Here is a tiny trained network, its code and every weight. The questions are about switching its units off for an input and a target symbol, where a switched-off unit gives its printed mean instead of its output.

import numpy as np


def w(rows, s, z=0):
    codes = np.array(rows[::2]) - 128.0
    scale = np.full(codes.shape[1], s)
    scale[-1] = z or s
    return codes * scale


def f(y):
    return np.maximum(y, 0)


def softmax(a):
    e = np.exp(a - a.max(-1, keepdims=True))
    return e / e.sum(-1, keepdims=True)


def log_softmax(a):
    a = a - a.max(-1, keepdims=True)
    return a - np.log(np.exp(a).sum(-1, keepdims=True))


def net(x, mask):
    ids = ['ΓΠαβζηθλμξστφψω'.index(c) for c in x.split()]
    T = len(ids)
    res = E[ids] + P[:T]
    u = 0
    for l in range(2):
        q, k, v = (res @ M[l].T for M in (Q, K, V))
        z = softmax(np.where(np.tri(T) > 0, q @ k.T / 4**0.5, -1e9)) @ v
        res = res + np.where(mask[u], z, O[l][:, -1]) @ O[l][:, :-1]
        u += 1
        y = f(res @ A[l][:, :-1].T + A[l][:, -1])
        res = res + np.where(mask[u : u + 4], y, B[l][:, -1]) @ B[l][:, :-1]
        u += 4
    return log_softmax(res[-1] @ U[:, :-1].T + U[:, -1])


Q, K, V, O, A, B = {}, {}, {}, {}, {}, {}
E = w([
[99,165,134,171,196,186,162,176],'Γ',
[85,153,88,194,115,101,140,84],'Π',
[73,122,164,152,123,72,91,168],'α',
[169,143,139,97,212,71,97,128],'β',
[72,84,84,89,147,122,140,174],'ζ',
[105,103,76,128,48,122,138,107],'η',
[93,35,169,165,115,100,170,120],'θ',
[124,114,162,184,2,130,104,187],'λ',
[164,164,51,101,183,170,165,140],'μ',
[180,93,144,153,153,134,75,187],'ξ',
[149,80,145,134,185,197,164,99],'σ',
[172,86,140,97,86,39,69,115],'τ',
[147,183,97,113,73,147,88,169],'φ',
[157,79,54,126,110,184,139,183],'ψ',
[183,139,94,145,103,65,84,51],'ω',
],0.016)
P = w([
[129,124,133,135,130,59,127,146],'0',
[110,169,212,96,78,89,141,130],'1',
[114,92,85,159,156,67,91,154],'2',
[79,120,188,103,118,119,84,128],'3',
[76,60,95,144,166,108,41,128],'4',
[56,2,49,149,231,124,4,136],'5',
],0.0048)
Q[0] = w([
[106,67,156,44,59,95,46,180],'0.h1',
[140,184,191,98,117,151,238,76],'0.h1',
[52,91,127,131,212,125,152,82],'0.h1',
[192,169,134,30,157,255,246,115],'0.h1',
],0.0073)
K[0] = w([
[238,69,164,135,2,153,125,207],'0.h1',
[92,238,165,58,148,104,227,60],'0.h1',
[22,70,140,116,132,86,140,115],'0.h1',
[193,193,103,35,242,227,243,97],'0.h1',
],0.0064)
V[0] = w([
[51,152,98,154,207,84,175,101],'0.h1',
[147,137,182,210,49,151,59,154],'0.h1',
[115,161,109,216,117,16,184,176],'0.h1',
[159,194,196,161,90,252,205,215],'0.h1',
],0.0042)
O[0] = w([
[103,236,254,126,112,125,241,70,84],'0.h1',
[97,155,126,255,130,206,57,93,248],'0.h1',
[15,150,192,231,201,169,133,55,255],'0.h1',
[183,53,14,194,240,213,184,224,29],'0.h1',
],0.0036,0.002)
A[0] = w([
[134,35,200,164,119,254,124,147,203],'0.n1',
[114,117,128,138,160,163,72,13,188],'0.n2',
[38,103,154,245,47,213,53,154,5],'0.n3',
[125,210,142,105,52,241,79,240,219],'0.n4',
],0.0053,0.003)
B[0] = w([
[160,65,76,183,119,104,168,108,237],'0.n1',
[191,192,129,156,171,162,169,106,227],'0.n2',
[171,132,128,176,217,86,104,87,252],'0.n3',
[87,141,1,201,189,66,107,147,232],'0.n4',
],0.0077,0.0036)
Q[1] = w([
[190,135,217,69,90,81,188,94],'1.h1',
[230,13,83,227,222,157,129,90],'1.h1',
[110,75,178,92,2,234,239,142],'1.h1',
[13,137,100,5,115,111,48,210],'1.h1',
],0.0064)
K[1] = w([
[178,160,197,70,152,112,191,127],'1.h1',
[203,49,99,254,156,130,131,110],'1.h1',
[132,75,134,67,90,180,213,145],'1.h1',
[54,121,84,47,192,87,94,177],'1.h1',
],0.0076)
V[1] = w([
[177,133,107,123,153,215,85,28],'1.h1',
[58,132,100,101,219,115,15,110],'1.h1',
[254,203,137,197,117,94,79,209],'1.h1',
[89,252,127,16,56,150,170,205],'1.h1',
],0.0052)
O[1] = w([
[239,172,116,153,120,156,196,72,117],'1.h1',
[61,217,122,103,114,46,212,215,163],'1.h1',
[171,171,146,123,101,186,44,183,180],'1.h1',
[92,117,3,160,227,103,58,126,6],'1.h1',
],0.0062,0.011)
A[1] = w([
[141,141,73,76,70,91,151,82,73],'1.n1',
[199,207,180,61,158,95,54,85,65],'1.n2',
[99,117,174,112,46,50,36,92,3],'1.n3',
[184,196,52,65,173,159,254,99,27],'1.n4',
],0.0066,0.0023)
B[1] = w([
[111,136,99,145,68,255,29,43,174],'1.n1',
[159,71,46,153,152,80,177,184,212],'1.n2',
[126,71,126,122,196,163,69,75,253],'1.n3',
[102,147,154,51,151,148,45,96,176],'1.n4',
],0.0091,0.0038)
U = w([
[89,119,112,216,250,223,159,180,194],'Γ',
[107,222,134,180,146,89,177,55,170],'Π',
[50,137,218,149,186,97,36,157,64],'α',
[190,126,109,104,180,21,191,178,148],'β',
[31,87,105,75,90,81,186,190,168],'ζ',
[40,106,75,152,44,211,79,87,201],'η',
[102,24,160,153,132,95,194,118,48],'θ',
[141,121,128,148,136,143,111,161,4],'λ',
[128,177,121,77,205,210,64,140,203],'μ',
[212,145,216,142,69,150,77,229,189],'ξ',
[198,105,171,123,154,235,162,124,154],'σ',
[153,58,138,102,144,95,34,135,65],'τ',
[120,190,59,155,106,101,74,194,49],'φ',
[155,31,2,166,114,167,196,187,90],'ψ',
[254,154,58,160,141,109,135,83,45],'ω',
],0.0068,0.003)

Each question gives the input, a string of symbols that net reads in full, and the target symbol t.
The units are the heads (4 rows each of Q, K, V and O) and the neurons (one row each of A and B). Each row of codes is followed by its name. A weight is (code - 128) times the scale printed after its matrix; where a second scale follows, it is the last column's (O, A, B and U).
mask holds one flag per unit, layer by layer, with each layer's heads first. A switched-off unit (its flag False) gives its mean, the last column of its rows in O or B, instead of its output. The means were averaged over made-up inputs and are rounded, as every weight is.
A unit's drop is (log p(t) with every unit on - log p(t) with that unit switched off) / (log p(t) with every unit on - log p(t) with every unit switched off).
The circuit of an input: a set's keep is (log p(t) with only the set's units on - log p(t) with every unit switched off) / (log p(t) with every unit on - log p(t) with every unit switched off). Starting from all 10 units, units are removed one at a time, each time the one whose removal leaves the highest keep (on an exact tie, the one counted first), for as long as the keep stays at least 0.8.
circuit, biggest first: the units of the circuit, biggest drop first
unit that matters most: the unit with the biggest drop
k most important neurons: the k neurons with the biggest drops, biggest first
k most important neurons of layer l: the k neurons of layer l with the biggest drops, biggest first
drop of u: that unit's drop, to one decimal
input τ β μ ω λ ζ, target ξ: circuit, biggest first : [1.h1 0.h1 0.n3 0.n4]
input ζ Γ Π τ, target τ: unit that matters most : 1.n3
input η β Γ Π λ θ, target ξ: circuit, biggest first : [1.h1 0.n3 0.h1 0.n4]
input λ Π η ω, target ξ: 3 most important neurons : [0.n3 0.n4 0.n1]
input θ σ Γ ψ, target ψ: circuit, biggest first : [0.h1 0.n1 0.n4]
input β η Γ λ η φ, target ξ: circuit, biggest first : [1.h1 0.h1 0.n3 0.n1]
input τ θ λ μ, target ξ: circuit, biggest first : [1.h1 0.n3 0.h1 0.n4]
input ω Π η Γ η σ, target σ: circuit, biggest first : [1.h1 0.n1 0.n2]
input η β λ α, target ξ: circuit, biggest first : [1.h1 0.h1 0.n3]
input μ θ ξ λ Γ η, target ξ: circuit, biggest first : [1.h1 0.h1 0.n3 0.n4]
input ψ λ α, target ξ: circuit, biggest first : [0.h1 1.h1 0.n3 0.n4]
input ζ η λ σ, target ξ: 2 most important neurons : [0.n3 0.n1]
input β μ ξ μ ζ, target ζ: 2 most important neurons of layer 1 : [1.n3 1.n1]
input ξ η ξ η φ, target φ: unit that matters most : 0.n4
input μ Γ μ Π σ, target σ: 2 most important neurons of layer 1 : [1.n4 1.n2]
input τ λ η, target ξ: drop of 0.h1 : 0.9
input Γ Γ α Π ζ ξ, target ξ: drop of 1.h1 : 0.7
input σ η τ Γ α Π, target Π: drop of 1.h1 : 0.3
input η η τ τ, target τ: 2 most important neurons : [1.n3 1.n2]
input φ σ θ μ, target μ: circuit, biggest first : [1.n4]
